Below are the code and all the weights of a small trained network. Each question names an input and a class and asks about switching units off, where a switched-off unit gives its printed mean instead of its output.

import numpy as np


def w(rows, s, z=0):
    codes = np.array(rows[::2]) - 128.0
    scale = np.full(codes.shape[1], s)
    scale[-1] = z or s
    return codes * scale


def norm(h):
    return h / np.sqrt((h * h).mean(-1, keepdims=True) + 1e-5)


def f(y):
    return y / 2 * (1 + np.tanh(0.7978845608 * (y + 0.044715 * y**3)))


def log_softmax(a):
    a = a - a.max(-1, keepdims=True)
    return a - np.log(np.exp(a).sum(-1, keepdims=True))


def net(x, mask):
    res = np.array(x, float).reshape(1, 3) / 4 @ E
    u = 0
    for l in range(2):
        y = f(norm(res) @ A[l][:, :-1].T + A[l][:, -1])
        res = res + np.where(mask[u : u + 11], y, B[l][:, -1]) @ B[l][:, :-1]
        u += 11
    return log_softmax(norm(res)[-1] @ U[:, :-1].T + U[:, -1])


A, B = {}, {}
E = w([
[83,248,79,91,97,67,112],'x0',
[160,133,178,192,129,24,218],'x1',
[112,179,183,181,176,147,98],'x2',
],0.012)
A[0] = w([
[112,168,153,191,167,154,115,163],'L0N1',
[60,133,137,133,117,151,199,66],'L0N2',
[114,173,152,52,183,110,82,176],'L0N3',
[191,147,205,130,192,196,125,143],'L0N4',
[112,33,126,67,88,125,149,124],'L0N5',
[138,156,162,152,129,133,184,134],'L0N6',
[105,99,105,167,138,80,154,105],'L0N7',
[130,147,152,114,110,82,166,144],'L0N8',
[160,105,158,137,122,142,137,114],'L0N9',
[192,128,117,51,88,121,157,99],'L0N10',
[106,153,138,145,254,125,93,1],'L0N11',
],0.0099,0.0061)
B[0] = w([
[144,53,170,72,1,75,106,222],'L0N1',
[175,81,124,129,110,192,119,106],'L0N2',
[99,195,103,71,118,107,68,219],'L0N3',
[119,195,135,46,174,85,127,254],'L0N4',
[128,187,184,57,144,83,104,231],'L0N5',
[187,165,86,147,147,149,55,192],'L0N6',
[194,132,90,113,42,159,62,167],'L0N7',
[99,139,95,139,99,210,74,204],'L0N8',
[118,146,47,170,156,75,83,165],'L0N9',
[111,109,196,106,73,106,91,172],'L0N10',
[212,163,230,159,125,191,142,143],'L0N11',
],0.0073,0.0048)
A[1] = w([
[143,165,103,99,100,71,74,199],'L1N1',
[185,131,91,254,97,109,190,3],'L1N2',
[105,129,143,106,147,102,154,115],'L1N3',
[123,69,74,88,65,94,191,126],'L1N4',
[117,174,196,195,138,142,123,116],'L1N5',
[182,129,149,142,76,133,91,107],'L1N6',
[159,55,149,148,167,156,204,129],'L1N7',
[94,108,91,88,134,181,71,117],'L1N8',
[164,64,139,144,165,159,90,155],'L1N9',
[133,144,135,178,82,70,192,149],'L1N10',
[86,150,68,188,87,100,128,112],'L1N11',
],0.014,0.0036)
B[1] = w([
[134,80,149,133,187,124,200,255],'L1N1',
[176,77,94,179,155,213,107,195],'L1N2',
[122,122,147,172,131,90,141,132],'L1N3',
[106,255,252,122,74,137,17,183],'L1N4',
[103,166,149,30,10,176,62,162],'L1N5',
[172,100,133,167,113,87,152,170],'L1N6',
[41,158,98,89,169,115,177,175],'L1N7',
[206,89,100,236,89,150,130,207],'L1N8',
[40,235,70,84,132,47,203,182],'L1N9',
[142,92,29,107,123,229,44,200],'L1N10',
[86,92,110,126,192,128,197,170],'L1N11',
],0.0098,0.011)
U = w([
[219,119,7,145,119,233,83,196],'0',
[39,214,50,53,191,68,230,183],'1',
[173,182,237,45,22,112,60,195],'2',
[223,57,179,181,201,55,238,213],'3',
[74,93,155,186,106,97,126,14],'4',
[106,103,116,166,120,64,111,26],'5',
[74,80,170,177,145,100,111,2],'6',
],0.015,0.0066)

Each question gives the input, the list of numbers given to net, and the class t.
The units are the neurons (one row each of A and B). Each row of codes is followed by its name. A weight is (code - 128) times the scale printed after its matrix; where a second scale follows, it is the last column's (A, B and U).
mask holds one flag per neuron, layer by layer. A switched-off neuron (its flag False) gives its mean, the last column of its row in B, instead of its output. The means were averaged over made-up inputs and are rounded, as every weight is.
A unit's drop is (log p(t) with every unit on - log p(t) with that unit switched off) / (log p(t) with every unit on - log p(t) with every unit switched off).
The circuit of an input: a set's keep is (log p(t) with only the set's units on - log p(t) with every unit switched off) / (log p(t) with every unit on - log p(t) with every unit switched off). Starting from the 12 units with the biggest drops (on a tie, the unit counted first), units are removed one at a time, each time the one whose removal leaves the highest keep (on an exact tie, the one counted first), for as long as the keep stays at least 0.8.
circuit, biggest first: the units of the circuit, biggest drop first
most important unit: the unit with the biggest drop
k most important neurons: the k neurons with the biggest drops, biggest first
top k neurons in layer l: the k neurons of layer l with the biggest drops, biggest first
drop when u is switched off: that unit's drop, to one decimal
input [-5,7,6], class 0: most important unit => L1N2
input [-8,6,1], class 1: circuit, biggest first => [L1N7; L1N9]
input [8,8,-2], class 0: top 2 neurons in layer 1 => [L1N10; L1N9]
input [6,6,0], class 0: 4 most important neurons => [L1N10; L0N4; L0N5; L1N9]
input [7,7,4], class 0: top 2 neurons in layer 0 => [L0N4; L0N5]
input [-1,7,-8], class 2: top 2 neurons in layer 1 => [L1N4; L1N8]
input [-4,5,6], class 2: 3 most important neurons => [L1N5; L0N4; L1N8]
input [0,-2,3], class 3: top 2 neurons in layer 1 => [L1N4; L1N1]
input [1,0,-3], class 3: 2 most important neurons => [L0N5; L1N1]
input [-4,4,5], class 2: 2 most important neurons => [L1N5; L0N4]
input [1,-2,-1], class 3: 2 most important neurons => [L1N10; L1N1]
input [3,1,1], class 3: 2 most important neurons => [L1N1; L1N9]
input [-2,-1,4], class 2: top 2 neurons in layer 0 => [L0N11; L0N7]
input [1,6,-8], class 2: circuit, biggest first => [L1N4]
input [7,7,1], class 0: 2 most important neurons => [L1N10; L0N4]
input [-3,-6,-7], class 2: top 3 neurons in layer 1 => [L1N4; L1N10; L1N2]
input [6,6,8], class 2: drop when L1N8 is switched off => 0.1
input [-5,-3,3], class 1: drop when L1N9 is switched off => 0.8
input [4,5,8], class 2: drop when L1N5 is switched off => 0.5
input [-1,0,-4], class 2: most important neuron => [L0N6]
input [-3,-2,1], class 3: drop when L0N4 is switched off => 0.8
